Below are the code and all the weights of a small trained network. Each question names an input and a target symbol and asks about switching units off, where a switched-off unit gives its printed mean instead of its output.

import numpy as np


def w(rows, s, z=0):
    codes = np.array(rows[::2]) - 128.0
    scale = np.full(codes.shape[1], s)
    scale[-1] = z or s
    return codes * scale


def norm(h):
    return h / np.sqrt((h * h).mean(-1, keepdims=True) + 1e-5)


def f(y):
    return np.maximum(y, 0)


def softmax(a):
    e = np.exp(a - a.max(-1, keepdims=True))
    return e / e.sum(-1, keepdims=True)


def log_softmax(a):
    a = a - a.max(-1, keepdims=True)
    return a - np.log(np.exp(a).sum(-1, keepdims=True))


def net(x, mask):
    ids = ['ΔΘβγζμπσ'.index(c) for c in x.split()]
    T = len(ids)
    res = E[ids] + P[:T]
    u = 0
    for l in range(2):
        r = norm(res)
        for j in range(2):
            rows = slice(4 * j, 4 * j + 4)
            q, k, v = (r @ M[l][rows].T for M in (Q, K, V))
            z = softmax(np.where(np.tri(T) > 0, q @ k.T / 4**0.5, -1e9)) @ v
            o = O[l][rows]
            res = res + np.where(mask[u + j], z, o[:, -1]) @ o[:, :-1]
        u += 2
        y = f(norm(res) @ A[l][:, :-1].T + A[l][:, -1])
        res = res + np.where(mask[u : u + 16], y, B[l][:, -1]) @ B[l][:, :-1]
        u += 16
    return log_softmax(norm(res)[-1] @ U[:, :-1].T + U[:, -1])


Q, K, V, O, A, B = {}, {}, {}, {}, {}, {}
E = w([
[171,169,115,186,132,201,126,130],'Δ',
[123,173,245,84,142,129,179,51],'Θ',
[96,195,156,43,194,77,170,117],'β',
[107,81,157,112,43,133,134,218],'γ',
[221,186,136,108,168,152,104,22],'ζ',
[150,85,64,161,185,117,81,103],'μ',
[187,134,225,143,92,61,168,52],'π',
[165,202,135,59,115,2,172,62],'σ',
],0.00093)
P = w([
[194,156,155,116,145,144,1,143],'0',
[72,206,146,230,125,66,46,151],'1',
[193,119,155,86,157,162,41,152],'2',
[86,178,110,206,112,77,102,101],'3',
[194,100,155,73,162,162,76,148],'4',
[99,164,92,168,111,87,133,77],'5',
[196,88,159,70,166,154,110,147],'6',
[107,150,85,140,108,93,161,64],'7',
[193,83,160,65,169,154,148,152],'8',
[114,129,86,111,110,107,190,54],'9',
[193,82,149,63,169,150,164,154],'10',
[119,134,83,93,107,118,186,36],'11',
],0.00064)
Q[0] = w([
[199,165,112,190,161,141,102,89],'L0H0',
[187,148,100,172,147,131,115,97],'L0H0',
[113,152,71,210,114,102,125,105],'L0H0',
[177,157,111,196,144,136,109,98],'L0H0',
[150,146,137,147,143,141,136,108],'L0H1',
[153,97,253,47,155,68,111,142],'L0H1',
[139,149,108,168,139,138,134,109],'L0H1',
[121,88,123,96,122,107,119,139],'L0H1',
],0.0042)
K[0] = w([
[158,146,66,129,168,174,166,81],'L0H0',
[140,157,41,142,174,150,169,64],'L0H0',
[192,160,98,158,154,109,5,108],'L0H0',
[169,156,76,132,180,167,146,71],'L0H0',
[162,162,157,163,146,152,137,89],'L0H1',
[115,122,185,27,114,70,229,58],'L0H1',
[179,159,121,185,153,165,82,105],'L0H1',
[89,97,93,117,124,68,143,140],'L0H1',
],0.0029)
V[0] = w([
[149,145,186,60,111,90,139,94],'L0H0',
[96,94,145,133,82,165,151,203],'L0H0',
[160,190,113,154,180,115,149,74],'L0H0',
[105,139,108,84,141,155,102,165],'L0H0',
[131,179,192,119,67,122,162,156],'L0H1',
[139,204,166,111,154,149,163,99],'L0H1',
[148,174,104,81,122,143,146,157],'L0H1',
[95,57,110,52,121,2,141,102],'L0H1',
],0.0014)
O[0] = w([
[103,105,81,188,139,196,155,115,251],'L0H0',
[222,167,101,113,120,140,172,47,38],'L0H0',
[37,66,158,122,97,111,89,159,145],'L0H0',
[173,122,157,144,161,101,117,118,113],'L0H0',
[202,106,106,148,82,223,145,118,255],'L0H1',
[85,78,78,164,53,125,149,124,206],'L0H1',
[103,104,126,161,117,121,98,83,133],'L0H1',
[117,130,124,176,251,161,203,123,3],'L0H1',
],0.0012,0.00037)
A[0] = w([
[160,54,83,138,157,171,126,81,33],'L0N0',
[97,156,173,175,75,110,149,123,105],'L0N1',
[162,169,98,200,176,173,131,87,87],'L0N2',
[130,166,124,206,194,216,133,157,61],'L0N3',
[179,167,110,137,56,157,175,112,150],'L0N4',
[164,150,162,105,148,62,153,133,10],'L0N5',
[62,151,115,106,187,102,147,92,62],'L0N6',
[54,130,178,141,108,105,102,99,154],'L0N7',
[90,61,97,119,95,81,120,136,60],'L0N8',
[16,89,101,154,113,191,109,154,1],'L0N9',
[197,99,148,161,115,146,176,154,64],'L0N10',
[16,133,183,121,99,137,170,50,91],'L0N11',
[23,119,167,66,82,95,113,170,19],'L0N12',
[215,162,146,51,157,97,167,78,18],'L0N13',
[70,120,139,86,240,90,124,158,115],'L0N14',
[132,250,149,153,168,120,171,84,67],'L0N15',
],0.0015,0.00065)
B[0] = w([
[115,208,181,162,117,108,91,196,171],'L0N0',
[176,130,66,101,102,141,114,162,194],'L0N1',
[99,83,133,113,83,63,80,184,182],'L0N2',
[80,56,242,113,134,22,95,149,157],'L0N3',
[181,160,53,110,179,154,129,87,254],'L0N4',
[70,92,179,101,103,112,96,97,161],'L0N5',
[172,125,116,129,97,209,143,124,171],'L0N6',
[188,118,158,68,120,173,122,132,193],'L0N7',
[170,172,147,175,185,147,118,151,163],'L0N8',
[114,129,232,68,141,10,139,168,147],'L0N9',
[155,149,60,73,120,138,137,105,199],'L0N10',
[171,165,51,215,142,178,132,166,207],'L0N11',
[98,99,183,208,120,100,117,209,163],'L0N12',
[61,94,159,192,111,139,111,217,230],'L0N13',
[159,165,130,80,36,182,122,85,183],'L0N14',
[46,140,180,186,95,89,111,247,208],'L0N15',
],0.0015,0.00093)
Q[1] = w([
[6,169,88,152,79,50,199,44],'L1H0',
[242,86,174,104,184,208,56,210],'L1H0',
[127,146,138,154,193,124,106,99],'L1H0',
[1,179,84,156,62,51,200,41],'L1H0',
[99,217,177,150,88,165,201,97],'L1H1',
[156,115,89,155,138,97,67,109],'L1H1',
[92,173,140,139,87,136,148,153],'L1H1',
[108,226,140,155,72,142,142,140],'L1H1',
],0.0056)
K[1] = w([
[139,156,133,141,139,135,3,126],'L1H0',
[113,101,127,114,121,121,248,128],'L1H0',
[92,131,131,144,167,93,144,87],'L1H0',
[139,156,133,141,128,134,3,127],'L1H0',
[106,156,158,124,119,171,160,77],'L1H1',
[175,97,138,122,148,120,98,152],'L1H1',
[98,150,170,123,119,154,159,137],'L1H1',
[122,150,193,115,119,188,158,128],'L1H1',
],0.0061)
V[1] = w([
[107,81,47,145,161,84,86,99],'L1H0',
[84,199,109,13,114,66,109,164],'L1H0',
[139,29,63,119,104,135,135,208],'L1H0',
[204,105,165,132,103,3,149,77],'L1H0',
[242,82,165,160,72,122,97,47],'L1H1',
[112,151,162,177,188,104,99,63],'L1H1',
[126,96,105,101,192,88,76,123],'L1H1',
[136,86,116,30,178,73,99,142],'L1H1',
],0.0015)
O[1] = w([
[166,181,102,109,90,116,142,157,36],'L1H0',
[73,138,92,72,192,61,181,189,147],'L1H0',
[253,141,139,138,223,156,84,147,154],'L1H0',
[183,79,143,143,46,61,71,92,142],'L1H0',
[81,107,131,107,190,151,223,164,251],'L1H1',
[199,158,108,106,124,134,150,161,87],'L1H1',
[138,131,119,116,78,184,170,109,104],'L1H1',
[112,118,134,149,86,202,127,114,100],'L1H1',
],0.0018,0.0011)
A[1] = w([
[101,75,245,158,176,125,177,78,160],'L1N0',
[53,147,152,152,119,7,85,100,157],'L1N1',
[97,162,149,140,133,163,135,238,30],'L1N2',
[128,106,105,150,172,167,111,61,92],'L1N3',
[154,219,130,55,74,184,186,6,120],'L1N4',
[63,253,168,190,119,82,230,22,118],'L1N5',
[204,187,50,85,77,182,165,74,95],'L1N6',
[147,136,164,103,51,173,14,199,127],'L1N7',
[88,64,131,208,141,79,107,190,122],'L1N8',
[133,52,148,27,71,102,160,173,81],'L1N9',
[101,122,191,124,157,212,120,68,2],'L1N10',
[209,73,159,158,59,132,155,115,79],'L1N11',
[74,143,95,41,214,154,181,152,49],'L1N12',
[60,195,60,130,56,139,96,90,67],'L1N13',
[211,160,42,151,123,77,146,180,81],'L1N14',
[74,37,122,124,190,78,78,103,179],'L1N15',
],0.0015,0.00093)
B[1] = w([
[95,97,28,114,61,146,92,128,211],'L1N0',
[221,141,143,134,151,89,112,187,236],'L1N1',
[183,148,119,119,132,114,87,27,180],'L1N2',
[156,156,134,98,104,132,130,177,148],'L1N3',
[147,113,166,172,250,69,155,75,158],'L1N4',
[123,145,44,251,94,114,164,193,216],'L1N5',
[40,77,205,165,165,18,83,153,177],'L1N6',
[107,120,94,143,137,94,216,95,253],'L1N7',
[143,188,121,80,164,107,136,63,213],'L1N8',
[144,175,114,223,179,117,73,136,198],'L1N9',
[107,75,85,158,104,102,186,236,150],'L1N10',
[113,185,163,56,110,144,78,75,181],'L1N11',
[111,220,201,92,86,146,67,49,160],'L1N12',
[127,60,137,113,145,239,205,92,173],'L1N13',
[84,108,117,116,86,236,162,105,193],'L1N14',
[118,181,177,146,59,118,171,152,204],'L1N15',
],0.0017,0.0012)
U = w([
[178,49,204,89,13,118,56,21,67],'Δ',
[65,43,180,132,241,92,159,34,118],'Θ',
[39,212,220,21,133,173,70,118,86],'β',
[35,43,113,151,68,228,167,191,154],'γ',
[188,201,37,145,100,179,202,55,120],'ζ',
[160,195,156,166,108,1,98,202,174],'μ',
[98,82,4,19,151,84,38,120,5],'π',
[235,61,194,70,218,197,63,203,138],'σ',
],0.0071,0.0025)

Each question gives the input, a string of symbols that net reads in full, and the target symbol t.
The units are the heads (4 rows each of Q, K, V and O) and the neurons (one row each of A and B). Each row of codes is followed by its name. A weight is (code - 128) times the scale printed after its matrix; where a second scale follows, it is the last column's (O, A, B and U).
mask holds one flag per unit, layer by layer, with each layer's heads first. A switched-off unit (its flag False) gives its mean, the last column of its rows in O or B, instead of its output. The means were averaged over made-up inputs and are rounded, as every weight is.
A unit's drop is (log p(t) with every unit on - log p(t) with that unit switched off) / (log p(t) with every unit on - log p(t) with every unit switched off).
The circuit of an input: a set's keep is (log p(t) with only the set's units on - log p(t) with every unit switched off) / (log p(t) with every unit on - log p(t) with every unit switched off). Starting from the 12 units with the biggest drops (on a tie, the unit counted first), units are removed one at a time, each time the one whose removal leaves the highest keep (on an exact tie, the one counted first), for as long as the keep stays at least 0.8.
units of the circuit, in order: the units of the circuit, biggest drop first
unit that matters most: the unit with the biggest drop
top k neurons: the k neurons with the biggest drops, biggest first
heads that matter: for each layer, one digit per head in row order, 1 if its drop is at least 0.15 and else 0, layers parted by /
input Δ Δ ζ ζ Δ, target ζ: units of the circuit, in order -> L0H1, L1N7
input ζ μ μ μ Δ, target ζ: units of the circuit, in order -> L1N7, L1H0, L0H1
input μ γ γ γ Δ μ, target ζ: heads that matter -> 01 / 11
input γ γ Θ Θ γ ζ, target μ: units of the circuit, in order -> L0N2, L0N15
input ζ π ζ π, target ζ: unit that matters most -> L0N11
input γ Θ Θ γ γ γ μ β, target μ: units of the circuit, in order -> L0N15, L1N1
input Δ Θ Θ μ Δ γ ζ γ Θ γ γ Δ, target γ: heads that matter -> 01 / 01
input γ μ μ Δ, target μ: units of the circuit, in order -> L0N3, L0N2
input γ ζ μ ζ μ Θ γ γ Θ γ γ σ, target μ: units of the circuit, in order -> L1N1, L0N13
input β μ μ μ γ Θ ζ Δ ζ γ σ μ, target Θ: top 2 neurons -> L0N13, L0N15
input γ π σ π Θ γ, target ζ: heads that matter -> 11 / 00
input β β ζ μ Δ β β Δ Δ γ ζ π, target μ: heads that matter -> 00 / 01
input γ Δ ζ γ μ σ Δ Δ γ π π, target Δ: top 2 neurons -> L1N0, L0N13
input μ μ Δ μ ζ, target Θ: top 3 neurons -> L1N7, L1N4, L1N1
input σ μ Δ γ μ μ μ π β μ ζ, target β: heads that matter -> 01 / 10
input π Δ Δ, target Δ: heads that matter -> 00 / 10
input γ γ Δ μ β π μ μ μ ζ, target μ: heads that matter -> 01 / 00
input β ζ γ Δ μ μ Θ μ, target γ: top neuron -> L0N4
input Δ μ μ β γ μ, target γ: top 2 neurons -> L0N15, L0N13
input ζ μ μ, target π: heads that matter -> 01 / 11
input Δ ζ μ, target π: heads that matter -> 11 / 11
input ζ μ π Δ β γ Δ Δ γ Δ, target Θ: top 2 neurons -> L1N6, L1N4
input Δ γ μ γ μ ζ Δ σ Θ, target γ: unit that matters most -> L1N0
input Θ μ μ π μ μ, target Θ: heads that matter -> 11 / 11
input γ γ σ π μ γ ζ Δ μ Δ Δ β, target μ: top 2 neurons -> L0N15, L1N1
input γ γ σ ζ σ γ π γ ζ μ Θ, target γ: top 2 neurons -> L1N0, L0N13
input μ ζ σ γ γ σ π μ Δ γ σ γ, target Θ: top 2 neurons -> L1N6, L1N4
input π Δ μ Θ Θ γ π Θ Θ β ζ, target β: heads that matter -> 00 / 10
input μ γ π σ γ μ Δ Δ β, target β: top 2 neurons -> L0N13, L1N12
